Here is a tiny trained network, its code and every weight. The questions are about switching its units off for an input and a class, where a switched-off unit gives its printed mean instead of its output.

import numpy as np


def w(rows, s, z=0):
    codes = np.array(rows[::2]) - 128.0
    scale = np.full(codes.shape[1], s)
    scale[-1] = z or s
    return codes * scale


def f(y):
    return np.maximum(y, 0)


def log_softmax(a):
    a = a - a.max(-1, keepdims=True)
    return a - np.log(np.exp(a).sum(-1, keepdims=True))


def net(x, mask):
    res = np.array(x, float).reshape(1, 3) / 4 @ E
    y = f(res @ A[0][:, :-1].T + A[0][:, -1])
    res = res + np.where(mask, y, B[0][:, -1]) @ B[0][:, :-1]
    return log_softmax(res[-1] @ U[:, :-1].T + U[:, -1])


A, B = {}, {}
E = w([
[49,55,166,196,202,97,149,79],'x0',
[129,181,58,105,245,73,91,64],'x1',
[101,131,168,89,103,103,97,104],'x2',
],0.012)
A[0] = w([
[203,228,103,65,158,160,88,98,158],'n1',
[125,27,190,173,104,145,113,121,170],'n2',
[171,222,92,59,92,158,89,205,238],'n3',
[142,104,104,127,207,80,121,91,113],'n4',
[52,2,139,199,162,94,153,61,130],'n5',
[161,141,145,90,155,143,155,214,159],'n6',
[72,94,124,189,187,114,101,81,104],'n7',
[127,210,33,112,193,79,103,27,132],'n8',
[130,39,169,154,209,96,136,75,152],'n9',
[126,82,189,138,41,179,184,140,255],'n10',
],0.0086,0.0064)
B[0] = w([
[135,160,62,89,106,71,143,88,215],'n1',
[105,53,172,160,108,219,129,154,202],'n2',
[215,173,117,53,31,48,137,123,254],'n3',
[118,135,184,80,172,101,82,126,182],'n4',
[7,82,180,163,192,148,86,157,231],'n5',
[157,141,127,116,96,139,136,133,171],'n6',
[131,127,188,134,193,120,110,143,189],'n7',
[77,197,51,46,212,21,102,96,233],'n8',
[110,151,177,132,167,139,123,131,205],'n9',
[183,76,211,164,57,182,146,133,250],'n10',
],0.011,0.014)
U = w([
[254,124,169,109,4,124,186,186,254],'0',
[94,109,92,139,131,115,149,137,45],'1',
[35,155,148,112,250,84,102,120,83],'2',
[43,58,178,216,150,238,220,150,198],'3',
[145,214,38,59,132,49,199,34,144],'4',
],0.0077,0.0029)

Each question gives the input, the list of numbers given to net, and the class t.
The units are the neurons (one row each of A and B). Each row of codes is followed by its name. A weight is (code - 128) times the scale printed after its matrix; where a second scale follows, it is the last column's (A, B and U).
mask holds one flag per neuron, in row order. A switched-off neuron (its flag False) gives its mean, the last column of its row in B, instead of its output. The means were averaged over made-up inputs and are rounded, as every weight is.
A unit's drop is (log p(t) with every unit on - log p(t) with that unit switched off) / (log p(t) with every unit on - log p(t) with every unit switched off).
The circuit of an input: a set's keep is (log p(t) with only the set's units on - log p(t) with every unit switched off) / (log p(t) with every unit on - log p(t) with every unit switched off). Starting from all 10 units, units are removed one at a time, each time the one whose removal leaves the highest keep (on an exact tie, the one counted first), for as long as the keep stays at least 0.8.
circuit, biggest first: the units of the circuit, biggest drop first
top k neurons: the k neurons with the biggest drops, biggest first
drop of u: that unit's drop, to one decimal
input [0,2,7], class 4: circuit, biggest first => n5
input [0,6,5], class 4: top 2 neurons => n5, n1
input [0,1,1], class 4: top 3 neurons => n5, n10, n2
input [0,1,2], class 4: circuit, biggest first => n5, n10
input [-7,1,0], class 4: top 2 neurons => n10, n1
input [0,7,6], class 4: top 2 neurons => n5, n1
input [8,0,-2], class 3: top 2 neurons => n8, n2
input [0,2,4], class 4: top 2 neurons => n5, n2
input [-5,1,-6], class 4: top 2 neurons => n10, n1
input [4,-1,0], class 3: drop of n8 => 0.1
input [3,-3,1], class 3: drop of n9 => 0.0
input [7,-1,-5], class 3: drop of n8 => 0.1
input [2,-6,-5], class 3: drop of n3 => 0.3
